Below are the code and all the weights of a small trained network. Each question names an input and a class and asks about switching units off, where a switched-off unit gives its printed mean instead of its output.

import numpy as np


def w(rows, s, z=0):
    codes = np.array(rows[::2]) - 128.0
    scale = np.full(codes.shape[1], s)
    scale[-1] = z or s
    return codes * scale


def f(y):
    return y / 2 * (1 + np.tanh(0.7978845608 * (y + 0.044715 * y**3)))


def log_softmax(a):
    a = a - a.max(-1, keepdims=True)
    return a - np.log(np.exp(a).sum(-1, keepdims=True))


def net(x, mask):
    res = np.array(x, float).reshape(1, 4) / 4 @ E
    y = f(res @ A[0][:, :-1].T + A[0][:, -1])
    res = res + np.where(mask, y, B[0][:, -1]) @ B[0][:, :-1]
    return log_softmax(res[-1] @ U[:, :-1].T + U[:, -1])


A, B = {}, {}
E = w([
[2,176,54,118,96],'x0',
[111,74,142,32,202],'x1',
[74,1,182,167,111],'x2',
[178,36,48,92,54],'x3',
],0.01)
A[0] = w([
[118,123,147,48,153,118],'n1',
[100,47,160,176,128,83],'n2',
[185,192,93,71,145,131],'n3',
[101,114,135,67,191,253],'n4',
[194,124,166,144,128,78],'n5',
[100,162,76,85,114,89],'n6',
[108,154,184,139,124,134],'n7',
[91,158,168,138,166,152],'n8',
[186,194,122,198,2,239],'n9',
[200,89,161,118,117,95],'n10',
[175,107,216,175,153,102],'n11',
[80,144,144,191,204,141],'n12',
[126,112,151,75,170,107],'n13',
[178,103,69,151,107,178],'n14',
[184,193,90,105,150,73],'n15',
[166,110,157,128,145,82],'n16',
[146,154,122,111,126,160],'n17',
[156,108,70,67,66,176],'n18',
[48,142,163,124,202,122],'n19',
[179,186,99,78,109,90],'n20',
[77,140,138,100,60,125],'n21',
[185,96,108,102,98,70],'n22',
[112,191,185,160,167,213],'n23',
[139,72,79,82,47,214],'n24',
[118,107,94,92,53,87],'n25',
[97,83,166,150,103,74],'n26',
[58,147,112,86,119,116],'n27',
[137,141,128,178,102,107],'n28',
[71,125,213,147,146,182],'n29',
[143,107,118,98,138,135],'n30',
[119,102,152,140,126,18],'n31',
[180,143,189,115,128,118],'n32',
[123,86,113,106,173,80],'n33',
[114,127,160,175,92,244],'n34',
[128,108,96,85,79,125],'n35',
[25,134,112,158,117,51],'n36',
[117,120,106,70,180,121],'n37',
[75,144,92,75,98,76],'n38',
[142,204,165,136,203,106],'n39',
[119,110,116,75,181,120],'n40',
[135,156,140,211,94,113],'n41',
[199,140,166,109,124,81],'n42',
[211,97,147,82,180,68],'n43',
],0.014,0.0028)
B[0] = w([
[174,77,42,234,108,172],'n1',
[74,52,82,69,51,205],'n2',
[64,44,93,84,27,202],'n3',
[176,99,121,223,109,197],'n4',
[79,188,180,172,58,180],'n5',
[82,131,161,131,100,180],'n6',
[185,140,87,84,168,168],'n7',
[186,122,112,84,103,186],'n8',
[173,85,102,212,139,253],'n9',
[105,175,175,101,93,190],'n10',
[134,177,164,128,61,217],'n11',
[185,162,98,77,122,199],'n12',
[154,118,103,200,120,167],'n13',
[182,133,139,101,170,183],'n14',
[21,37,113,79,60,191],'n15',
[82,213,162,167,97,160],'n16',
[118,67,126,132,96,148],'n17',
[196,125,144,61,135,201],'n18',
[184,133,130,108,99,210],'n19',
[47,37,72,94,73,185],'n20',
[118,148,192,134,92,168],'n21',
[184,180,131,70,174,174],'n22',
[218,102,113,56,155,221],'n23',
[203,117,138,96,133,223],'n24',
[192,167,130,87,114,181],'n25',
[12,8,81,59,25,177],'n26',
[115,187,198,179,72,187],'n27',
[139,139,106,206,158,161],'n28',
[179,95,100,64,109,205],'n29',
[183,162,111,153,166,147],'n30',
[43,124,102,100,69,141],'n31',
[110,147,220,118,52,178],'n32',
[156,121,98,157,94,156],'n33',
[162,65,118,140,157,183],'n34',
[212,191,149,91,150,172],'n35',
[93,192,196,121,50,201],'n36',
[123,97,140,228,120,173],'n37',
[134,238,172,157,36,183],'n38',
[182,111,109,66,142,217],'n39',
[162,123,90,254,134,170],'n40',
[146,131,30,237,109,191],'n41',
[64,197,236,127,85,175],'n42',
[135,158,119,156,86,196],'n43',
],0.0068,0.014)
U = w([
[62,47,99,66,63,122],'0',
[111,248,191,136,62,117],'1',
[185,108,83,238,117,109],'2',
[207,159,117,46,129,66],'3',
[156,114,131,124,123,251],'4',
[37,160,139,130,173,48],'5',
[33,150,142,113,195,62],'6',
[67,118,131,127,243,66],'7',
],0.013,0.011)

Each question gives the input, the list of numbers given to net, and the class t.
The units are the neurons (one row each of A and B). Each row of codes is followed by its name. A weight is (code - 128) times the scale printed after its matrix; where a second scale follows, it is the last column's (A, B and U).
mask holds one flag per neuron, in row order. A switched-off neuron (its flag False) gives its mean, the last column of its row in B, instead of its output. The means were averaged over made-up inputs and are rounded, as every weight is.
A unit's drop is (log p(t) with every unit on - log p(t) with that unit switched off) / (log p(t) with every unit on - log p(t) with every unit switched off).
The circuit of an input: a set's keep is (log p(t) with only the set's units on - log p(t) with every unit switched off) / (log p(t) with every unit on - log p(t) with every unit switched off). Starting from the 12 units with the biggest drops (on a tie, the unit counted first), units are removed one at a time, each time the one whose removal leaves the highest keep (on an exact tie, the one counted first), for as long as the keep stays at least 0.8.
units of the circuit, in order: the units of the circuit, biggest drop first
most important unit: the unit with the biggest drop
k most important neurons: the k neurons with the biggest drops, biggest first
drop of u: that unit's drop, to one decimal
input [8,0,-8,3], class 0: units of the circuit, in order => (n20)
input [5,-2,-7,-8], class 3: 3 most important neurons => (n23; n39; n12)
input [7,7,6,-7], class 1: 3 most important neurons => (n36; n27; n9)
input [6,6,-5,-1], class 1: 4 most important neurons => (n38; n27; n9; n6)
input [7,7,6,4], class 1: units of the circuit, in order => (n38; n27)
input [7,-4,1,8], class 3: 2 most important neurons => (n24; n18)
input [7,-6,0,3], class 1: 2 most important neurons => (n36; n38)
input [-7,-3,6,-3], class 1: 2 most important neurons => (n11; n5)
input [2,-3,-3,-2], class 4: 2 most important neurons => (n26; n2)
input [-4,-1,-5,-4], class 0: 2 most important neurons => (n15; n3)
input [2,8,6,-3], class 2: 2 most important neurons => (n4; n40)
input [3,-8,7,-6], class 2: 3 most important neurons => (n41; n9; n28)
input [-7,6,7,-7], class 0: 4 most important neurons => (n2; n26; n29; n38)
input [5,-5,5,-4], class 0: 2 most important neurons => (n26; n29)
input [3,-5,4,-5], class 2: most important unit => n41
input [7,6,1,8], class 3: drop of n9 => 0.0
input [-6,-4,-4,-1], class 1: drop of n42 => 0.1
input [8,6,-3,8], class 1: drop of n38 => 0.5
